Here is a tiny trained network, its code and every weight. The questions are about switching its units off for an input and a class, where a switched-off unit gives its printed mean instead of its output.

import numpy as np


def w(rows, s, z=0):
    codes = np.array(rows[::2]) - 128.0
    scale = np.full(codes.shape[1], s)
    scale[-1] = z or s
    return codes * scale


def f(y):
    return y / 2 * (1 + np.tanh(0.7978845608 * (y + 0.044715 * y**3)))


def log_softmax(a):
    a = a - a.max(-1, keepdims=True)
    return a - np.log(np.exp(a).sum(-1, keepdims=True))


def net(x, mask):
    res = np.array(x, float).reshape(1, 5) / 4 @ E
    y = f(res @ A[0][:, :-1].T + A[0][:, -1])
    res = res + np.where(mask, y, B[0][:, -1]) @ B[0][:, :-1]
    return log_softmax(res[-1] @ U[:, :-1].T + U[:, -1])


A, B = {}, {}
E = w([
[45,45,125,154],'x0',
[1,39,163,76],'x1',
[91,90,5,31],'x2',
[197,70,210,21],'x3',
[82,202,138,69],'x4',
],0.009)
A[0] = w([
[76,51,126,52,151],'n1',
[98,123,142,123,120],'n2',
[117,143,62,191,181],'n3',
[153,144,170,141,195],'n4',
[160,119,156,89,166],'n5',
[101,105,187,119,180],'n6',
[105,166,132,171,87],'n7',
[223,137,129,201,142],'n8',
[96,132,251,111,166],'n9',
[189,154,82,149,167],'n10',
[131,166,87,210,197],'n11',
[142,181,36,95,172],'n12',
[179,179,74,85,153],'n13',
[80,132,116,199,187],'n14',
[118,148,84,28,140],'n15',
[98,104,76,76,246],'n16',
[141,119,174,144,79],'n17',
[143,154,94,64,102],'n18',
[174,159,211,170,253],'n19',
[141,176,194,85,187],'n20',
[118,165,241,118,120],'n21',
[138,169,120,84,187],'n22',
[138,158,240,119,174],'n23',
],0.016,0.006)
B[0] = w([
[198,22,89,135,215],'n1',
[140,90,84,139,143],'n2',
[87,148,146,31,188],'n3',
[141,200,120,160,187],'n4',
[103,124,149,158,174],'n5',
[149,109,33,189,181],'n6',
[104,143,110,79,160],'n7',
[225,218,137,90,223],'n8',
[100,124,44,208,222],'n9',
[165,231,169,109,186],'n10',
[97,199,113,67,205],'n11',
[87,86,220,80,190],'n12',
[87,145,230,149,190],'n13',
[105,134,39,33,195],'n14',
[119,51,177,161,191],'n15',
[145,2,182,81,198],'n16',
[134,173,122,150,156],'n17',
[139,94,209,175,165],'n18',
[174,200,99,173,253],'n19',
[79,151,138,182,203],'n20',
[74,147,66,179,213],'n21',
[63,129,186,176,170],'n22',
[90,164,118,241,228],'n23',
],0.0092,0.018)
U = w([
[206,188,148,154,45],'0',
[111,151,69,246,253],'1',
[187,17,68,148,174],'2',
[51,131,85,60,95],'3',
[101,83,226,159,73],'4',
],0.012,0.0018)

Each question gives the input, the list of numbers given to net, and the class t.
The units are the neurons (one row each of A and B). Each row of codes is followed by its name. A weight is (code - 128) times the scale printed after its matrix; where a second scale follows, it is the last column's (A, B and U).
mask holds one flag per neuron, in row order. A switched-off neuron (its flag False) gives its mean, the last column of its row in B, instead of its output. The means were averaged over made-up inputs and are rounded, as every weight is.
A unit's drop is (log p(t) with every unit on - log p(t) with that unit switched off) / (log p(t) with every unit on - log p(t) with every unit switched off).
most important unit: the unit with the biggest drop
top k neurons: the k neurons with the biggest drops, biggest first
drop when u is switched off: that unit's drop, to one decimal
input [4,6,8,-7,-4], class 2: most important unit	n1
input [0,-3,-7,-7,8], class 3: top 3 neurons	(n14 n11 n3)
input [-4,-2,-8,5,-7], class 1: top 3 neurons	(n23 n21 n9)
input [-2,-8,6,-2,-3], class 4: top 2 neurons	(n12 n13)
input [7,6,1,-8,6], class 3: top 2 neurons	(n14 n3)
input [2,2,6,-7,5], class 3: top 2 neurons	(n14 n3)
input [-2,-7,-3,-7,8], class 0: top 2 neurons	(n8 n10)
input [-7,-5,0,-8,7], class 0: top 2 neurons	(n10 n8)
input [8,-7,2,-2,-8], class 3: drop when n3 is switched off	0.2
input [-2,2,-3,-2,-5], class 0: drop when n21 is switched off	0.1
input [2,-3,7,-4,-2], class 3: drop when n23 is switched off	0.1
